Here is a tiny trained network, its code and every weight. The questions are about switching its units off for an input and a target symbol, where a switched-off unit gives its printed mean instead of its output.

import numpy as np


def w(rows, s, z=0):
    codes = np.array(rows[::2]) - 128.0
    scale = np.full(codes.shape[1], s)
    scale[-1] = z or s
    return codes * scale


def f(y):
    return y / 2 * (1 + np.tanh(0.7978845608 * (y + 0.044715 * y**3)))


def softmax(a):
    e = np.exp(a - a.max(-1, keepdims=True))
    return e / e.sum(-1, keepdims=True)


def log_softmax(a):
    a = a - a.max(-1, keepdims=True)
    return a - np.log(np.exp(a).sum(-1, keepdims=True))


def net(x, mask):
    ids = ['ΓΛΣΨΩαβδεζημξπτφ'.index(c) for c in x.split()]
    T = len(ids)
    res = E[ids] + P[:T]
    u = 0
    for l in range(2):
        q, k, v = (res @ M[l].T for M in (Q, K, V))
        z = softmax(np.where(np.tri(T) > 0, q @ k.T / 4**0.5, -1e9)) @ v
        res = res + np.where(mask[u], z, O[l][:, -1]) @ O[l][:, :-1]
        u += 1
        y = f(res @ A[l][:, :-1].T + A[l][:, -1])
        res = res + np.where(mask[u : u + 8], y, B[l][:, -1]) @ B[l][:, :-1]
        u += 8
    return log_softmax(res[-1] @ U[:, :-1].T + U[:, -1])


Q, K, V, O, A, B = {}, {}, {}, {}, {}, {}
E = w([
[28,82,109],'Γ',
[149,146,97],'Λ',
[66,1,217],'Σ',
[193,47,74],'Ψ',
[61,167,186],'Ω',
[147,112,103],'α',
[164,253,42],'β',
[54,15,155],'δ',
[217,212,198],'ε',
[103,61,216],'ζ',
[37,109,205],'η',
[41,75,106],'μ',
[43,115,200],'ξ',
[79,224,156],'π',
[155,169,94],'τ',
[186,13,28],'φ',
],0.015)
P = w([
[2,224,212],'0',
[37,137,209],'1',
[70,119,197],'2',
[81,102,192],'3',
[93,102,186],'4',
[103,103,180],'5',
[110,103,177],'6',
[115,103,172],'7',
[122,103,170],'8',
[128,114,162],'9',
[130,113,158],'10',
[137,119,151],'11',
[137,118,154],'12',
[138,121,152],'13',
],0.0055)
Q[0] = w([
[158,33,179],'L0H1',
[104,193,63],'L0H1',
[117,197,49],'L0H1',
[247,163,176],'L0H1',
],0.013)
K[0] = w([
[101,81,132],'L0H1',
[159,250,59],'L0H1',
[197,242,203],'L0H1',
[32,111,123],'L0H1',
],0.013)
V[0] = w([
[58,142,134],'L0H1',
[66,207,182],'L0H1',
[11,255,184],'L0H1',
[95,220,178],'L0H1',
],0.0076)
O[0] = w([
[134,254,138,210],'L0H1',
[68,15,94,219],'L0H1',
[178,148,110,254],'L0H1',
[106,169,185,170],'L0H1',
],0.0083,0.0042)
A[0] = w([
[125,122,120,208],'L0N1',
[83,93,55,38],'L0N2',
[252,56,195,149],'L0N3',
[158,139,13,254],'L0N4',
[117,137,168,151],'L0N5',
[102,146,72,51],'L0N6',
[105,212,184,112],'L0N7',
[84,99,59,78],'L0N8',
],0.013,0.0033)
B[0] = w([
[108,131,71,146],'L0N1',
[119,102,149,160],'L0N2',
[91,166,170,239],'L0N3',
[150,76,84,147],'L0N4',
[64,77,93,178],'L0N5',
[78,122,132,118],'L0N6',
[112,7,168,254],'L0N7',
[142,72,173,162],'L0N8',
],0.011,0.0068)
Q[1] = w([
[175,201,149],'L1H1',
[179,38,230],'L1H1',
[86,107,115],'L1H1',
[91,178,10],'L1H1',
],0.011)
K[1] = w([
[104,147,251],'L1H1',
[117,139,93],'L1H1',
[79,75,116],'L1H1',
[113,142,82],'L1H1',
],0.011)
V[1] = w([
[130,76,185],'L1H1',
[254,134,249],'L1H1',
[164,95,167],'L1H1',
[107,200,106],'L1H1',
],0.0083)
O[1] = w([
[126,193,231,254],'L1H1',
[255,149,95,137],'L1H1',
[187,165,141,183],'L1H1',
[59,174,208,23],'L1H1',
],0.0065,0.0077)
A[1] = w([
[118,217,178,140],'L1N1',
[50,188,35,172],'L1N2',
[152,139,152,110],'L1N3',
[165,98,189,10],'L1N4',
[122,194,45,85],'L1N5',
[250,230,115,3],'L1N6',
[142,178,172,122],'L1N7',
[80,129,129,97],'L1N8',
],0.011,0.0029)
B[1] = w([
[131,154,142,193],'L1N1',
[67,170,15,131],'L1N2',
[2,174,133,172],'L1N3',
[84,91,85,254],'L1N4',
[25,39,147,129],'L1N5',
[176,211,45,216],'L1N6',
[72,149,126,202],'L1N7',
[140,178,99,169],'L1N8',
],0.0086,0.0072)
U = w([
[27,154,87,2],'Γ',
[84,216,158,188],'Λ',
[100,122,213,156],'Σ',
[166,68,133,222],'Ψ',
[162,105,107,247],'Ω',
[99,84,119,116],'α',
[82,96,40,214],'β',
[102,106,111,168],'δ',
[97,10,224,95],'ε',
[93,117,121,27],'ζ',
[123,101,137,78],'η',
[86,120,97,124],'μ',
[108,98,117,130],'ξ',
[106,108,126,55],'π',
[104,90,121,104],'τ',
[166,29,124,147],'φ',
],0.013,0.006)

Each question gives the input, a string of symbols that net reads in full, and the target symbol t.
The units are the heads (4 rows each of Q, K, V and O) and the neurons (one row each of A and B). Each row of codes is followed by its name. A weight is (code - 128) times the scale printed after its matrix; where a second scale follows, it is the last column's (O, A, B and U).
mask holds one flag per unit, layer by layer, with each layer's heads first. A switched-off unit (its flag False) gives its mean, the last column of its rows in O or B, instead of its output. The means were averaged over made-up inputs and are rounded, as every weight is.
A unit's drop is (log p(t) with every unit on - log p(t) with that unit switched off) / (log p(t) with every unit on - log p(t) with every unit switched off).
The circuit of an input: a set's keep is (log p(t) with only the set's units on - log p(t) with every unit switched off) / (log p(t) with every unit on - log p(t) with every unit switched off). Starting from the 12 units with the biggest drops (on a tie, the unit counted first), units are removed one at a time, each time the one whose removal leaves the highest keep (on an exact tie, the one counted first), for as long as the keep stays at least 0.8.
circuit, biggest first: the units of the circuit, biggest drop first
unit that matters most: the unit with the biggest drop
top k neurons: the k neurons with the biggest drops, biggest first
k most important neurons of layer l: the k neurons of layer l with the biggest drops, biggest first
drop when u is switched off: that unit's drop, to one decimal
input δ Γ Γ Γ Γ, target Γ: unit that matters most : L0N7
input ε ξ Γ δ ζ Γ Λ ε Γ δ Γ Ω, target ε: circuit, biggest first : (L0N7 L1N6)
input ε ζ ε Λ ε β ε ε τ, target Ω: circuit, biggest first : (L0N7 L0N5 L1H1 L0N4)
input Γ ζ ε ε ε Ω ε Λ ζ ξ ε ε ε Λ, target Ω: circuit, biggest first : (L0N7 L0N5 L1H1 L0N3)
input π ε ε β, target β: top 4 neurons : (L0N4 L1N2 L0N3 L0N6)
input Γ Γ Γ, target Γ: circuit, biggest first : (L1H1 L0N7)
input ζ ζ ζ Γ ζ ε ε ε Σ α Γ φ, target φ: circuit, biggest first : (L0N4 L0N8)
input ζ φ ξ Γ ε ε ε β, target β: circuit, biggest first : (L0N4 L1H1)
input ε ε ε ζ α ε ε Γ ε ζ, target Σ: top 3 neurons : (L0N7 L0N3 L1N6)
input φ ε ε Γ Λ Ω β ε ε ζ δ ε, target Λ: top 4 neurons : (L0N3 L1N6 L1N3 L0N4)
input ζ Λ π ε α ε μ, target ε: 3 most important neurons of layer 0 : (L0N8 L0N2 L0N5)
input Ψ β Γ ζ ε, target ε: top 3 neurons : (L0N7 L0N5 L1N6)
input Γ φ β δ ε ε ε Γ, target ε: top 3 neurons : (L0N8 L1N6 L0N2)
input β ζ δ μ Λ Γ ζ ε ε π, target ε: top neuron : (L0N7)
input ξ δ Γ ζ η Γ ε δ β ε ζ, target Σ: 3 most important neurons of layer 0 : (L0N7 L0N3 L0N8)
input α ε ε Ω ε ε ε ζ τ, target Ω: 4 most important neurons of layer 0 : (L0N7 L0N5 L0N3 L0N4)
input ε φ ε ζ β Γ π Γ ε ε ε ε Λ, target Ω: drop when L0N5 is switched off : 0.8
input ε ε ζ Ω Γ ε Γ ε Λ α, target Ω: drop when L0N5 is switched off : 0.6
input ε ζ π Σ ζ η ε ε ε α, target Ω: drop when L1H1 is switched off : 0.2
